Each row is followed by its group and then its class within the group.
[ 15   5  -1 -13   5  13 -16   2  -4   1 -20  -4  16  -1   2   0  11 -19
  -2 -10 -20  21 -12  -2  12  -7 -14   1   0   4 -11  18  17  15  14   4
  11   7  -5   5   9  -5  -8  -4  -7   4] => HP:Rt
[  4   0  11  -9  -3 -28  -8  -1  -4   5  15   2  -3   9  -2   8  -5  -2
  -3   0  26  -6  -6 -17   7   6 -18 -10  -5  11   8  -2   1 -12   6  -9
 -18   6 -12  -3  16  11  -5  -3  12 -12] => BM:ZL
[  0  -7  -9  -2  -4  11  11   6  -3  -1  -1   4 -30   8  -7   3  -3   6
 -13   2  24   8   6  -3  -2 -16  10 -13 -16   4  17   4  -4  33  -3  10
   9  -3  -6  -9  -7  11 -10  -7   8  -1] => JL:JN
[ 14  -1   5 -15   8   5  -2   1  18   6 -17  -2  -8   1   4   8   5  -5
  -7   9   2  15  -6  11  -2   4  -2  -7  -1  -3  -5   4   8  26  -4   0
  11   0   1   5   4  -3  -9  -4   5   3] => HP:Cq
[ 15  -5  -3 -10   3  14  -7  10  -5  14 -15   2 -10   8   8   7  14  -5
  -9   1  -2  20  -7   6   8  -1 -14  -6  -4  11  -6  10   9  18   3  -5
   9  -1  -8   5   9   0  -5  -2  12  -2] => HP:Cq
[-10   7 -12  32 -52  -9  10  27  -5   4   5  20  -7   4 -27  21  28 -32
   6  -8  27  50  -4 -27 -12  15 -26  -6 -13  12   3  26  16  -6  10  36
 -52  -2  13   7 -19 -33  -5   4   3   4] => JL:JF
[  1  -6  -1 -16   4   5 -24  14  -5  12 -14  -7  22   0  12   7  10 -20
  -1  -7 -10  39 -10  -6  12  -6 -12  10   9  -3  -9   8  16   7  10   4
   4   7   0  12  10 -11   3  -7  -2  10] => HP:Rt
[ 12  -5   6 -11   9  -8   1   8   3  11 -29   2  -8  11   5   6  18  -7
   1  17  -1  17   4  10  -5   1  -8  -3  -6   5  -6   9   7  26   4 -17
  17   3   1  10   8 -10 -10   0  13  19] => HP:Cq
[ -6   6   1  -7  -4 -14   1   3  -1   4   1  12 -35  17  -9   3  13   2
  -5  -3  29   2   0 -17  -1  12   3  -5  -3  12 -10   1   5  21  -3   4
 -18  -3  -5  -9  -2   7  -6  -3   0   0] => JL:JF
[  2  -8  -7 -10   3   2   9  -3   2   6   5   3 -34  10   3   4  -3  17
  -7   5  20   0  14  -1  -7   5  14 -19 -19   1   6  -2  -2  35  -5   0
   4  -8   2  -8  -5  10 -20  -3   0   4] => JL:JF
[ 13 -26  -8   0  -4  20 -11  17  -3   5 -17 -12  34  -4   2   6   7 -14
  -7  10  -8  20  -9   5   6  -2  -8  10  -8  -3  -5  25   8  12  -7  21
   2   9  -1   6   5  -5  -4 -12   5 -13] => HP:Rt
[ 17   0  -3 -18   5  20 -11   7   3  13 -18  -5   8   9  11  -3   3  -6
  -4   4  -8  15  -3  10   8 -10  -5  -7   0   7 -18  13  14  19   8  -5
  19   5  -1   2   5   1  -1  -2   4   1] => HP:Rt
[-10 -11  -3 -11  13  -6  11   3   3   2   6  -5 -50  16   3  23   4  12
 -18  15  13  -3   3   9 -14  10  16  -4 -10  -1   7  10   2  38 -24  -5
   2  -4 -12 -11  -4  14 -10 -13   6   5] => JL:TM
[ 16  -3  11  -9   7   3 -19   4   2   9 -15  -4   6  -1   0   4   8 -22
  -3   0  -4  21  -8   1   3  -7  -8  -4   3  12 -13  10   5   6   5  -8
   5   3   1   8   5  -8  -5  -8  -2  -1] => HP:Rt
[ -5   6   8  -9  -3 -16 -12   1  -7   6  10   3  -9   6  -3   8  -9   0
   0 -11  16 -13  -3 -18  22  -1  -2  -5   2   0   3   6  11   5  -7  -8
  -7  -7  -9  -4  12   8 -15   0   1  -8] => BM:RQ
[ -8  -3   0  -1  -4  -3   6  12  -3   4  10   4 -30   7  -2  -1   7   0
  -4  15   8  10   6   5 -13  -1   9   5  -6  -7   4   7  11  24 -12   1
   9  -7 -52  -2   3   0  -5  -3  13   6] => JL:TM
[  4  -7 -17 -14  -4  30   5   7   5  12  -1  -4 -36  11   5  -2   2   1
 -14   7  17  14   3   7  -6   0   4 -10 -18   8   1  10  10  47  -4   4
   9  -8  -6  -9  11   3 -15  -3   3   6] => JL:TM
[  5  -5   6  -9   4 -22 -13   6   2   8   8  -5 -15  10   1  -1  -2  -8
  -9   0  20   2 -11 -18   4   8 -13 -16  -4  12   4   4   4  15   4 -11
  -7   1  -9   0  18  15 -19  -6  21  -6] => BM:ZL
[ 15   3  -1  16  -5   3  -5  -2 -11   4 -12   3  -3   4   2   8  14  -4
  -1  -3   5  34  -3   2   8   1 -11 -13  -7  11  -3   6  13  11  14  -4
   8   1   9  27  10 -11  -8   7   3  16] => HP:NS
[ 10   0   5   6 -12 -20 -10  -1  -4   0  11  -1 -10   4   2   0  -3  -3
 -10  -7  21   1   6 -11   4   1 -11 -13  -7  11  10   3   0  -8   1  -7
 -14   5  -1  -4  18   4  -7  -3  16  -7] => BM:Pb
[  1  -8  -8  -9  18   9  15   3   9   4   0   8 -27   5   0   3   0   5
 -13   0  14   4   6  -1  -4   6   8  -4 -12   4  16   0  -2  27 -10  10
  -6  -4  -9 -12  -9  22  -4 -13   2  -3] => JL:JN
[  1  -3  13 -12   9 -12 -12  -7   2   9   3   0  -7   8   7  -2 -15   7
  -7 -13  18 -15  -4 -20  11   5 -20  -3   1   7  -1  -1   3  10   3  -5
   4   0 -15 -12   2   9 -11  -2   2  -5] => BM:RQ
[ -1  -4   0  -1   7 -13  -1  -6   7  -2   4  -1  -5   5   4  -1  -1  11
  -5   1  15  -2   1  -8  -2   7  -8  -7  22   8   6  -2 -14  -4  -7 -10
  -2   4 -12  -6   8   4  -7  -4   7   1] => BM:RQ
[  7   3   5 -18   0 -13 -20   2   1  14   0   2   1  11  -3  -4  -9  -1
  -7  -4  20  -3 -12 -26  10  -4 -17  -6   1  13  -5   9   2   3  12  -3
  -7   2 -10  -3  11  19 -13  -5  10  -7] => BM:ZL
